Below is a small trained network, with its code and all its weights. Each question gives an input and a target symbol and asks what happens when units are switched off, that is, made to give their printed mean instead of their output.

import numpy as np


def w(rows, s, z=0):
    codes = np.array(rows[::2]) - 128.0
    scale = np.full(codes.shape[1], s)
    scale[-1] = z or s
    return codes * scale


def f(y):
    return np.maximum(y, 0)


def softmax(a):
    e = np.exp(a - a.max(-1, keepdims=True))
    return e / e.sum(-1, keepdims=True)


def log_softmax(a):
    a = a - a.max(-1, keepdims=True)
    return a - np.log(np.exp(a).sum(-1, keepdims=True))


def net(x, mask):
    ids = ['αεθλμξτφψω'.index(c) for c in x.split()]
    T = len(ids)
    res = E[ids] + P[:T]
    u = 0
    for l in range(2):
        q, k, v = (res @ M[l].T for M in (Q, K, V))
        z = softmax(np.where(np.tri(T) > 0, q @ k.T / 4**0.5, -1e9)) @ v
        res = res + np.where(mask[u], z, O[l][:, -1]) @ O[l][:, :-1]
        u += 1
        y = f(res @ A[l][:, :-1].T + A[l][:, -1])
        res = res + np.where(mask[u : u + 8], y, B[l][:, -1]) @ B[l][:, :-1]
        u += 8
    return log_softmax(res[-1] @ U[:, :-1].T + U[:, -1])


Q, K, V, O, A, B = {}, {}, {}, {}, {}, {}
E = w([
[152,130,118],'α',
[96,182,187],'ε',
[93,180,145],'θ',
[91,189,206],'λ',
[153,130,126],'μ',
[106,168,179],'ξ',
[163,123,239],'τ',
[163,114,224],'φ',
[116,131,2],'ψ',
[202,62,78],'ω',
],0.0081)
P = w([
[111,128,96],'0',
[153,121,198],'1',
[85,91,112],'2',
[128,184,29],'3',
[75,71,131],'4',
[196,166,227],'5',
[50,71,118],'6',
[149,232,40],'7',
[55,52,109],'8',
[208,202,240],'9',
[68,52,102],'10',
[160,254,47],'11',
],0.009)
Q[0] = w([
[195,242,108],'0.h0',
[191,254,107],'0.h0',
[15,27,116],'0.h0',
[162,151,109],'0.h0',
],0.0072)
K[0] = w([
[153,251,134],'0.h0',
[159,254,142],'0.h0',
[117,36,102],'0.h0',
[109,154,135],'0.h0',
],0.0082)
V[0] = w([
[62,15,105],'0.h0',
[204,150,121],'0.h0',
[129,63,84],'0.h0',
[130,2,141],'0.h0',
],0.0051)
O[0] = w([
[1,45,173,1],'0.h0',
[244,115,104,160],'0.h0',
[77,104,169,40],'0.h0',
[50,65,215,39],'0.h0',
],0.0045,0.00054)
A[0] = w([
[101,93,128,112],'0.n0',
[236,96,113,176],'0.n1',
[92,45,122,124],'0.n2',
[214,174,133,253],'0.n3',
[43,2,104,120],'0.n4',
[40,159,150,70],'0.n5',
[62,150,163,90],'0.n6',
[124,64,112,125],'0.n7',
],0.0065,0.0045)
B[0] = w([
[45,126,175,143],'0.n0',
[247,15,125,191],'0.n1',
[52,49,169,166],'0.n2',
[223,220,169,253],'0.n3',
[13,41,145,193],'0.n4',
[185,12,55,137],'0.n5',
[126,17,15,139],'0.n6',
[61,3,162,150],'0.n7',
],0.0037,0.0056)
Q[1] = w([
[254,171,21],'1.h0',
[45,95,65],'1.h0',
[138,28,228],'1.h0',
[4,129,44],'1.h0',
],0.0075)
K[1] = w([
[242,237,181],'1.h0',
[64,80,183],'1.h0',
[1,125,23],'1.h0',
[67,48,208],'1.h0',
],0.0056)
V[1] = w([
[181,74,113],'1.h0',
[124,118,8],'1.h0',
[185,101,119],'1.h0',
[130,109,89],'1.h0',
],0.015)
O[1] = w([
[29,153,202,229],'1.h0',
[73,195,3,2],'1.h0',
[47,153,197,216],'1.h0',
[99,171,101,106],'1.h0',
],0.011,0.0023)
A[1] = w([
[120,83,170,41],'1.n0',
[85,101,122,153],'1.n1',
[74,172,130,253],'1.n2',
[251,149,115,171],'1.n3',
[105,107,53,184],'1.n4',
[255,203,109,148],'1.n5',
[143,164,98,82],'1.n6',
[57,84,138,105],'1.n7',
],0.0071,0.0043)
B[1] = w([
[129,136,157,164],'1.n0',
[100,141,119,191],'1.n1',
[122,180,134,237],'1.n2',
[98,34,1,245],'1.n3',
[140,170,193,193],'1.n4',
[34,69,51,253],'1.n5',
[67,87,95,134],'1.n6',
[83,125,145,207],'1.n7',
],0.0072,0.005)
U = w([
[159,179,132,254],'α',
[137,254,183,179],'ε',
[138,112,76,59],'θ',
[149,65,95,104],'λ',
[25,122,155,112],'μ',
[152,99,96,97],'ξ',
[155,104,182,118],'τ',
[92,185,72,170],'φ',
[151,92,192,86],'ψ',
[156,82,89,126],'ω',
],0.0081,0.0038)

Each question gives the input, a string of symbols that net reads in full, and the target symbol t.
The units are the heads (4 rows each of Q, K, V and O) and the neurons (one row each of A and B). Each row of codes is followed by its name. A weight is (code - 128) times the scale printed after its matrix; where a second scale follows, it is the last column's (O, A, B and U).
mask holds one flag per unit, layer by layer, with each layer's heads first. A switched-off unit (its flag False) gives its mean, the last column of its rows in O or B, instead of its output. The means were averaged over made-up inputs and are rounded, as every weight is.
A unit's drop is (log p(t) with every unit on - log p(t) with that unit switched off) / (log p(t) with every unit on - log p(t) with every unit switched off).
The circuit of an input: a set's keep is (log p(t) with only the set's units on - log p(t) with every unit switched off) / (log p(t) with every unit on - log p(t) with every unit switched off). Starting from the 12 units with the biggest drops (on a tie, the unit counted first), units are removed one at a time, each time the one whose removal leaves the highest keep (on an exact tie, the one counted first), for as long as the keep stays at least 0.8.
units of the circuit, in order: the units of the circuit, biggest drop first
most important unit: the unit with the biggest drop
k most important neurons: the k neurons with the biggest drops, biggest first
top k neurons in layer l: the k neurons of layer l with the biggest drops, biggest first
drop when u is switched off: that unit's drop, to one decimal
input λ ε λ ω α τ λ φ λ λ τ ω, target λ: top 2 neurons in layer 1	1.n3, 1.n5
input ω ω α λ ω τ μ θ α τ ε ε, target ψ: units of the circuit, in order	1.h0, 0.n3
input α ω ψ α, target ε: units of the circuit, in order	1.h0, 1.n3, 1.n5, 1.n2
input ξ τ τ θ, target ψ: units of the circuit, in order	1.h0
input ε ε φ ε λ ω φ μ ω ω τ λ, target ε: top 2 neurons in layer 1	1.n3, 1.n2
input τ ξ α μ ψ τ λ ξ ψ ψ μ, target φ: 2 most important neurons	0.n3, 0.n4
input ψ ω ω φ, target ε: 2 most important neurons	1.n3, 1.n5
input ε τ φ α τ ε ψ ξ θ ω α α, target ε: top 2 neurons in layer 0	0.n1, 0.n3
input ε α ω ω φ ψ, target ε: units of the circuit, in order	1.h0, 1.n3, 1.n5
input θ α λ α λ ξ λ ω ω ω, target ε: top 2 neurons in layer 0	0.n1, 0.n3
input φ μ φ, target ψ: units of the circuit, in order	1.h0, 1.n5
input τ ε λ μ ε ω ω ω ψ ψ α, target φ: 2 most important neurons	0.n3, 0.n4
input φ ω φ α ε ω λ ε ψ α θ, target φ: 2 most important neurons	0.n4, 0.n3
input μ ξ ξ ω ξ ξ ω μ ε λ ω, target μ: most important unit	0.h0
input ω ξ φ ω λ λ ψ φ ψ τ ξ, target φ: units of the circuit, in order	1.h0, 0.n3, 0.n4
input λ ω ξ λ, target ε: 2 most important neurons	0.n1, 1.n3
input θ α θ λ τ τ λ α, target ψ: drop when 0.n1 is switched off	0.1
input ψ λ φ λ ω ω ψ ξ λ ω α ε, target ε: 2 most important neurons	0.n1, 1.n3
input α τ ψ ψ μ ψ ξ λ ψ, target φ: drop when 0.n3 is switched off	0.2
input ξ λ φ φ ξ τ μ μ, target ψ: drop when 1.h0 is switched off	1.6
